Here is a tiny trained network, its code and every weight. The questions are about switching its units off for an input and a target symbol, where a switched-off unit gives its printed mean instead of its output.

import numpy as np


def w(rows, s, z=0):
    codes = np.array(rows[::2]) - 128.0
    scale = np.full(codes.shape[1], s)
    scale[-1] = z or s
    return codes * scale


def f(y):
    return np.maximum(y, 0)


def softmax(a):
    e = np.exp(a - a.max(-1, keepdims=True))
    return e / e.sum(-1, keepdims=True)


def log_softmax(a):
    a = a - a.max(-1, keepdims=True)
    return a - np.log(np.exp(a).sum(-1, keepdims=True))


def net(x, mask):
    ids = ['αβζηλπστω'.index(c) for c in x.split()]
    T = len(ids)
    res = E[ids] + P[:T]
    u = 0
    for l in range(2):
        q, k, v = (res @ M[l].T for M in (Q, K, V))
        z = softmax(np.where(np.tri(T) > 0, q @ k.T / 4**0.5, -1e9)) @ v
        res = res + np.where(mask[u], z, O[l][:, -1]) @ O[l][:, :-1]
        u += 1
        y = f(res @ A[l][:, :-1].T + A[l][:, -1])
        res = res + np.where(mask[u : u + 16], y, B[l][:, -1]) @ B[l][:, :-1]
        u += 16
    return log_softmax(res[-1] @ U[:, :-1].T + U[:, -1])


Q, K, V, O, A, B = {}, {}, {}, {}, {}, {}
E = w([
[179,76,128,153,90,121,158,185,217,79,156],'α',
[140,197,108,131,87,200,103,57,88,101,82],'β',
[105,110,207,115,96,150,63,142,114,32,77],'ζ',
[145,118,40,104,66,148,197,121,139,90,80],'η',
[97,91,118,108,80,165,121,129,81,34,43],'λ',
[52,188,75,74,99,104,91,217,125,133,128],'π',
[186,181,138,152,98,140,116,123,208,131,191],'σ',
[141,171,252,144,114,145,34,128,175,78,147],'τ',
[165,82,100,61,198,180,89,141,99,166,112],'ω',
],0.011)
P = w([
[122,171,129,155,86,246,82,204,87,101,45],'0',
[147,80,117,186,120,92,22,133,187,189,92],'1',
[72,78,144,117,156,180,197,75,196,147,152],'2',
[170,82,230,137,84,65,150,122,68,254,140],'3',
[131,136,187,71,230,45,181,59,133,126,126],'4',
[129,81,178,131,123,97,123,78,72,116,158],'5',
],0.0067)
Q[0] = w([
[100,102,125,26,38,216,96,99,164,118,205],'L0H0',
[118,145,171,120,87,141,207,113,2,144,218],'L0H0',
[194,85,98,101,32,76,24,145,139,137,133],'L0H0',
[29,70,198,163,163,114,220,119,102,138,229],'L0H0',
],0.0084)
K[0] = w([
[245,209,133,128,185,26,141,174,47,66,119],'L0H0',
[100,153,57,146,180,91,95,67,158,93,98],'L0H0',
[148,188,109,111,254,97,169,154,158,3,139],'L0H0',
[166,81,109,134,114,86,95,129,137,116,130],'L0H0',
],0.0095)
V[0] = w([
[194,155,118,89,248,170,119,127,84,203,170],'L0H0',
[127,251,171,146,71,138,136,150,163,187,124],'L0H0',
[126,71,160,85,181,113,129,106,74,191,82],'L0H0',
[74,138,85,169,91,104,95,29,75,142,96],'L0H0',
],0.011)
O[0] = w([
[35,97,156,206,155,142,194,109,72,94,141,135],'L0H0',
[62,37,40,88,82,119,88,84,81,84,157,218],'L0H0',
[85,160,178,167,153,93,194,167,141,141,136,144],'L0H0',
[224,105,141,155,153,83,109,158,124,102,254,2],'L0H0',
],0.0085,0.00082)
A[0] = w([
[120,139,86,146,90,82,173,111,138,145,136,169],'L0N0',
[113,142,59,120,128,115,56,164,153,137,145,16],'L0N1',
[134,97,112,123,201,162,108,122,130,198,139,88],'L0N2',
[105,79,158,144,143,101,121,66,144,162,115,165],'L0N3',
[128,72,135,152,114,66,128,148,183,109,178,56],'L0N4',
[85,148,132,84,117,82,128,143,147,135,146,80],'L0N5',
[63,173,98,210,125,53,119,167,127,139,114,105],'L0N6',
[112,215,119,152,108,104,105,111,188,170,173,108],'L0N7',
[133,115,99,166,177,105,112,67,99,169,175,126],'L0N8',
[101,139,158,169,139,94,174,110,105,124,118,91],'L0N9',
[112,167,157,152,97,71,174,102,105,81,137,84],'L0N10',
[168,130,113,139,111,133,128,91,136,115,100,108],'L0N11',
[163,102,108,66,166,153,108,163,84,125,131,52],'L0N12',
[113,132,100,107,110,129,91,122,150,96,163,3],'L0N13',
[162,109,115,85,129,124,85,109,127,116,123,47],'L0N14',
[100,196,87,252,91,66,105,139,150,66,91,37],'L0N15',
],0.012,0.0051)
B[0] = w([
[142,126,172,164,138,184,128,107,50,123,117,148],'L0N0',
[144,82,205,175,167,169,205,164,159,135,81,210],'L0N1',
[254,133,94,85,169,194,56,134,120,103,131,202],'L0N2',
[102,59,144,46,112,188,173,109,88,136,127,221],'L0N3',
[131,189,104,28,85,197,139,145,12,41,85,154],'L0N4',
[146,128,80,117,62,139,189,79,133,130,179,136],'L0N5',
[249,119,111,124,132,229,142,91,119,105,119,181],'L0N6',
[142,201,127,73,111,175,131,128,22,51,83,150],'L0N7',
[98,64,146,143,137,154,153,127,213,202,190,183],'L0N8',
[85,170,99,71,106,43,65,179,113,126,156,233],'L0N9',
[189,81,127,179,168,219,171,77,84,49,118,179],'L0N10',
[77,168,127,82,137,112,154,188,85,181,100,198],'L0N11',
[156,131,103,180,113,185,79,27,66,67,54,212],'L0N12',
[167,161,184,128,127,112,129,153,107,191,82,183],'L0N13',
[65,191,69,61,40,119,88,102,165,133,184,253],'L0N14',
[45,94,146,137,201,116,93,242,157,247,168,148],'L0N15',
],0.0091,0.0058)
Q[1] = w([
[169,180,118,114,203,242,153,108,162,37,79],'L1H0',
[106,128,147,159,210,234,230,163,114,11,140],'L1H0',
[72,170,97,75,204,23,196,23,248,108,156],'L1H0',
[48,202,167,228,55,143,156,166,158,130,122],'L1H0',
],0.018)
K[1] = w([
[194,69,197,90,132,60,160,120,97,195,109],'L1H0',
[162,96,115,20,175,100,114,145,37,231,191],'L1H0',
[158,119,149,211,6,186,55,174,56,202,110],'L1H0',
[165,89,99,85,155,209,74,153,184,142,92],'L1H0',
],0.021)
V[1] = w([
[181,209,111,125,137,185,154,96,152,160,172],'L1H0',
[152,112,250,114,118,133,185,126,140,99,137],'L1H0',
[63,180,232,115,124,124,7,90,136,117,152],'L1H0',
[164,67,91,76,106,123,73,193,156,60,161],'L1H0',
],0.014)
O[1] = w([
[96,41,132,144,93,155,189,59,118,125,110,223],'L1H0',
[40,171,101,126,135,168,29,170,179,117,154,45],'L1H0',
[101,70,86,123,140,1,38,194,55,213,95,221],'L1H0',
[110,158,151,153,148,58,146,35,84,212,34,255],'L1H0',
],0.0067,0.0074)
A[1] = w([
[204,123,129,140,129,124,123,106,188,82,159,39],'L1N0',
[46,101,98,111,85,115,134,114,106,132,124,42],'L1N1',
[117,142,108,173,145,77,141,66,123,152,248,83],'L1N2',
[126,119,131,154,164,105,136,205,109,120,186,1],'L1N3',
[125,131,159,160,189,115,171,216,91,142,168,108],'L1N4',
[203,181,182,124,111,94,118,131,135,132,147,118],'L1N5',
[125,138,110,132,65,43,137,128,161,129,135,163],'L1N6',
[129,220,143,163,150,79,138,182,150,122,163,115],'L1N7',
[77,140,156,191,121,119,153,150,126,97,134,102],'L1N8',
[59,174,129,148,120,116,136,188,123,125,144,90],'L1N9',
[70,153,137,137,152,144,140,178,185,155,152,120],'L1N10',
[102,114,124,128,72,84,164,99,139,121,142,121],'L1N11',
[191,58,117,158,145,85,118,120,106,62,221,174],'L1N12',
[152,106,152,125,153,162,148,127,140,106,142,100],'L1N13',
[144,67,107,113,146,150,109,134,131,117,160,190],'L1N14',
[71,153,125,128,101,128,128,179,109,100,181,155],'L1N15',
],0.016,0.0078)
B[1] = w([
[127,254,186,208,102,94,183,98,126,198,175,141],'L1N0',
[157,184,56,166,158,152,209,128,172,87,85,248],'L1N1',
[133,54,164,85,134,51,161,177,153,123,141,146],'L1N2',
[160,127,56,56,115,158,122,77,128,138,200,152],'L1N3',
[101,133,204,135,172,111,148,152,109,114,51,190],'L1N4',
[135,134,31,151,180,159,179,175,163,88,86,151],'L1N5',
[117,102,205,104,107,185,116,95,117,115,227,220],'L1N6',
[210,18,189,183,96,137,3,97,160,111,71,138],'L1N7',
[146,160,77,93,98,176,125,161,159,113,163,155],'L1N8',
[34,189,91,165,121,113,132,161,162,162,173,161],'L1N9',
[177,162,94,138,106,150,131,131,73,104,62,178],'L1N10',
[88,139,149,137,154,125,41,207,125,123,163,216],'L1N11',
[188,137,103,4,158,103,155,140,78,120,89,178],'L1N12',
[130,140,90,138,135,86,67,134,116,176,138,210],'L1N13',
[67,124,165,200,92,109,151,140,192,102,175,235],'L1N14',
[193,53,148,102,116,63,162,61,105,144,85,193],'L1N15',
],0.014,0.011)
U = w([
[91,224,118,113,72,231,119,77,91,72,100,162],'α',
[95,142,185,166,159,164,106,129,241,164,205,254],'β',
[139,117,184,130,119,98,172,96,185,110,139,124],'ζ',
[71,159,252,211,171,103,195,143,130,121,70,122],'η',
[109,170,157,162,108,82,74,129,158,173,96,90],'λ',
[106,115,193,213,118,154,204,56,207,62,110,53],'π',
[208,152,180,191,206,147,145,134,223,115,104,91],'σ',
[69,170,106,181,119,85,154,122,187,144,99,74],'τ',
[161,188,197,198,125,117,174,87,186,135,117,65],'ω',
],0.0045,0.0081)

Each question gives the input, a string of symbols that net reads in full, and the target symbol t.
The units are the heads (4 rows each of Q, K, V and O) and the neurons (one row each of A and B). Each row of codes is followed by its name. A weight is (code - 128) times the scale printed after its matrix; where a second scale follows, it is the last column's (O, A, B and U).
mask holds one flag per unit, layer by layer, with each layer's heads first. A switched-off unit (its flag False) gives its mean, the last column of its rows in O or B, instead of its output. The means were averaged over made-up inputs and are rounded, as every weight is.
A unit's drop is (log p(t) with every unit on - log p(t) with that unit switched off) / (log p(t) with every unit on - log p(t) with every unit switched off).
The circuit of an input: a set's keep is (log p(t) with only the set's units on - log p(t) with every unit switched off) / (log p(t) with every unit on - log p(t) with every unit switched off). Starting from the 12 units with the biggest drops (on a tie, the unit counted first), units are removed one at a time, each time the one whose removal leaves the highest keep (on an exact tie, the one counted first), for as long as the keep stays at least 0.8.
circuit, biggest first: the units of the circuit, biggest drop first
most important unit: the unit with the biggest drop
top k neurons: the k neurons with the biggest drops, biggest first
k most important neurons of layer l: the k neurons of layer l with the biggest drops, biggest first
input β ω β, target η: most important unit -> L0N2
input ζ ζ π, target α: circuit, biggest first -> L0H0, L0N7
input α λ ω β, target η: circuit, biggest first -> L1H0, L0N2, L0H0, L1N11
input π λ α ζ, target α: top 2 neurons -> L1N14, L1N5
input α β ω, target ζ: top 3 neurons -> L0N2, L1N12, L0N14
input ω σ α, target π: circuit, biggest first -> L0H0, L1H0, L1N14, L1N15
input ω β η, target ζ: circuit, biggest first -> L1H0, L0H0, L0N15, L1N15
input ω τ ζ λ, target λ: circuit, biggest first -> L1H0, L0N6
input λ β β η, target α: circuit, biggest first -> L0H0, L0N4, L1N15, L0N0
input α η τ ω α, target η: circuit, biggest first -> L0H0, L1H0, L0N2, L1N11
input β ω β β, target ζ: 2 most important neurons of layer 1 -> L1N12, L1N2
input β β λ ω, target σ: circuit, biggest first -> L0H0, L0N2, L1N5
input ω β ω β ω τ, target η: circuit, biggest first -> L1N4, L0H0
input ζ β ω λ, target η: circuit, biggest first -> L0N2, L1H0, L1N11, L0H0
input β β ω ω α, target α: circuit, biggest first -> L1H0, L0N4
input ω ω α ω, target α: circuit, biggest first -> L1N10, L1H0, L0H0
input β ω ω ζ λ ω, target σ: top 3 neurons -> L0N2, L1N7, L0N9
input σ β ω σ, target η: circuit, biggest first -> L0N2, L1H0, L0H0, L1N11
input λ ω η ω ω α, target η: circuit, biggest first -> L1N4, L0H0
input ω ζ σ σ λ, target π: 2 most important neurons of layer 0 -> L0N9, L0N14
input β ω ω ζ, target α: top neuron -> L0N2
input ζ τ β ζ, target β: top 2 neurons -> L1N6, L0N14
input ζ ω ζ, target η: top 3 neurons -> L0N2, L1N11, L0N14
input ω α π ζ β, target λ: 2 most important neurons of layer 1 -> L1N7, L1N9
input ω τ π τ, target β: top neuron -> L0N6
input ω λ ζ η β, target ω: 3 most important neurons of layer 1 -> L1N0, L1N15, L1N11
input τ ω ω σ π, target α: most important unit -> L0N6
input ω ω σ ζ ζ ω, target λ: top 3 neurons -> L0N2, L0N1, L0N9
